Here is a tiny trained network, its code and every weight. The questions are about switching its units off for an input and a class, where a switched-off unit gives its printed mean instead of its output.

import numpy as np


def w(rows, s, z=0):
    codes = np.array(rows[::2]) - 128.0
    scale = np.full(codes.shape[1], s)
    scale[-1] = z or s
    return codes * scale


def f(y):
    return np.maximum(y, 0)


def log_softmax(a):
    a = a - a.max(-1, keepdims=True)
    return a - np.log(np.exp(a).sum(-1, keepdims=True))


def net(x, mask):
    res = np.array(x, float).reshape(1, 6) / 4 @ E
    y = f(res @ A[0][:, :-1].T + A[0][:, -1])
    res = res + np.where(mask, y, B[0][:, -1]) @ B[0][:, :-1]
    return log_softmax(res[-1] @ U[:, :-1].T + U[:, -1])


A, B = {}, {}
E = w([
[190,243,22,153],'x0',
[2,129,98,231],'x1',
[192,187,223,218],'x2',
[127,128,128,128],'x3',
[44,243,180,56],'x4',
[128,128,128,128],'x5',
],0.0093)
A[0] = w([
[51,132,86,195,85],'N0',
[247,144,142,19,37],'N1',
[193,150,162,159,82],'N2',
[107,187,147,86,57],'N3',
[119,176,69,145,97],'N4',
[137,188,68,153,156],'N5',
[94,120,199,91,138],'N6',
[183,126,151,71,83],'N7',
[210,57,64,171,102],'N8',
[186,164,202,205,84],'N9',
[168,191,85,149,135],'N10',
[181,207,10,117,118],'N11',
[156,166,181,167,88],'N12',
[114,194,170,104,126],'N13',
[106,74,186,88,157],'N14',
[93,185,148,82,94],'N15',
[97,195,148,63,88],'N16',
[96,71,179,112,132],'N17',
[148,203,75,102,131],'N18',
[116,124,63,52,57],'N19',
[107,152,135,117,4],'N20',
[202,140,49,169,131],'N21',
[85,210,153,104,118],'N22',
[118,116,74,71,101],'N23',
[169,147,186,166,104],'N24',
[116,56,49,51,108],'N25',
[176,149,183,198,84],'N26',
[194,129,132,52,21],'N27',
[187,210,73,127,53],'N28',
[184,38,91,184,52],'N29',
[190,134,145,77,47],'N30',
[134,27,187,152,147],'N31',
[91,93,31,89,99],'N32',
[86,142,121,225,115],'N33',
[123,118,90,87,101],'N34',
],0.014,0.0033)
B[0] = w([
[22,130,113,246,203],'N0',
[24,130,102,234,253],'N1',
[119,213,64,79,188],'N2',
[211,79,19,136,180],'N3',
[94,71,237,133,184],'N4',
[100,45,220,123,201],'N5',
[179,39,210,122,188],'N6',
[55,111,179,254,191],'N7',
[252,118,3,182,243],'N8',
[114,237,113,27,217],'N9',
[146,74,196,123,201],'N10',
[151,65,222,104,250],'N11',
[94,222,124,26,181],'N12',
[189,110,56,73,187],'N13',
[150,74,224,101,202],'N14',
[223,51,4,184,189],'N15',
[237,80,12,159,200],'N16',
[139,99,226,107,193],'N17',
[162,51,223,93,206],'N18',
[117,218,93,25,199],'N19',
[147,80,89,154,142],'N20',
[192,60,183,128,224],'N21',
[162,82,44,153,202],'N22',
[123,204,128,42,190],'N23',
[124,214,135,30,186],'N24',
[117,221,121,50,235],'N25',
[89,192,98,34,200],'N26',
[10,168,130,231,199],'N27',
[146,148,220,137,213],'N28',
[229,88,40,155,231],'N29',
[2,108,120,243,187],'N30',
[178,42,203,123,225],'N31',
[61,225,102,40,217],'N32',
[54,172,103,203,197],'N33',
[101,180,106,68,171],'N34',
],0.008,0.014)
U = w([
[152,63,246,101,165],'0',
[219,107,37,157,188],'1',
[89,231,120,35,2],'2',
[8,144,130,247,153],'3',
],0.012,0.0028)

Each question gives the input, the list of numbers given to net, and the class t.
The units are the neurons (one row each of A and B). Each row of codes is followed by its name. A weight is (code - 128) times the scale printed after its matrix; where a second scale follows, it is the last column's (A, B and U).
mask holds one flag per neuron, in row order. A switched-off neuron (its flag False) gives its mean, the last column of its row in B, instead of its output. The means were averaged over made-up inputs and are rounded, as every weight is.
A unit's drop is (log p(t) with every unit on - log p(t) with that unit switched off) / (log p(t) with every unit on - log p(t) with every unit switched off).
The circuit of an input: a set's keep is (log p(t) with only the set's units on - log p(t) with every unit switched off) / (log p(t) with every unit on - log p(t) with every unit switched off). Starting from the 12 units with the biggest drops (on a tie, the unit counted first), units are removed one at a time, each time the one whose removal leaves the highest keep (on an exact tie, the one counted first), for as long as the keep stays at least 0.8.
circuit, biggest first: the units of the circuit, biggest drop first
k most important neurons: the k neurons with the biggest drops, biggest first
drop when u is switched off: that unit's drop, to one decimal
input [-1,-6,5,8,0,0], class 3: 3 most important neurons : (N1; N30; N7)
input [5,7,8,8,-2,-5], class 2: circuit, biggest first : (N9)
input [4,4,4,7,0,6], class 0: 3 most important neurons : (N1; N32; N5)
input [5,-6,5,8,-5,-3], class 3: 4 most important neurons : (N1; N30; N27; N7)
input [6,8,-3,-7,-6,8], class 3: 2 most important neurons : (N0; N33)
input [8,7,7,3,8,1], class 0: 2 most important neurons : (N5; N4)
input [5,4,5,-5,-5,-5], class 0: 2 most important neurons : (N21; N5)
input [-3,1,-4,-3,3,8], class 2: 3 most important neurons : (N8; N11; N21)
input [-6,2,-7,7,5,-2], class 2: 2 most important neurons : (N32; N25)
input [5,4,-1,6,6,-5], class 1: 4 most important neurons : (N16; N15; N22; N3)
input [5,-3,7,6,-4,5], class 2: 3 most important neurons : (N9; N2; N26)
input [6,6,-7,-8,-6,-1], class 2: 2 most important neurons : (N32; N25)
input [7,0,-7,-1,6,4], class 0: 2 most important neurons : (N11; N18)
input [3,-5,0,7,2,6], class 3: circuit, biggest first : (N1)
input [-6,4,-7,-7,0,-3], class 2: 3 most important neurons : (N32; N25; N11)
input [5,-5,6,-7,7,-1], class 1: 3 most important neurons : (N16; N15; N3)
input [-5,-3,3,0,8,7], class 1: drop when N2 is switched off : 0.0
input [5,-6,-5,-2,-3,1], class 3: drop when N31 is switched off : 0.1
input [5,-7,5,-4,3,-8], class 3: drop when N27 is switched off : 0.2
input [0,6,-8,3,8,-3], class 1: circuit, biggest first : (N15)
input [-4,5,5,-4,-1,7], class 2: drop when N7 is switched off : 0.3
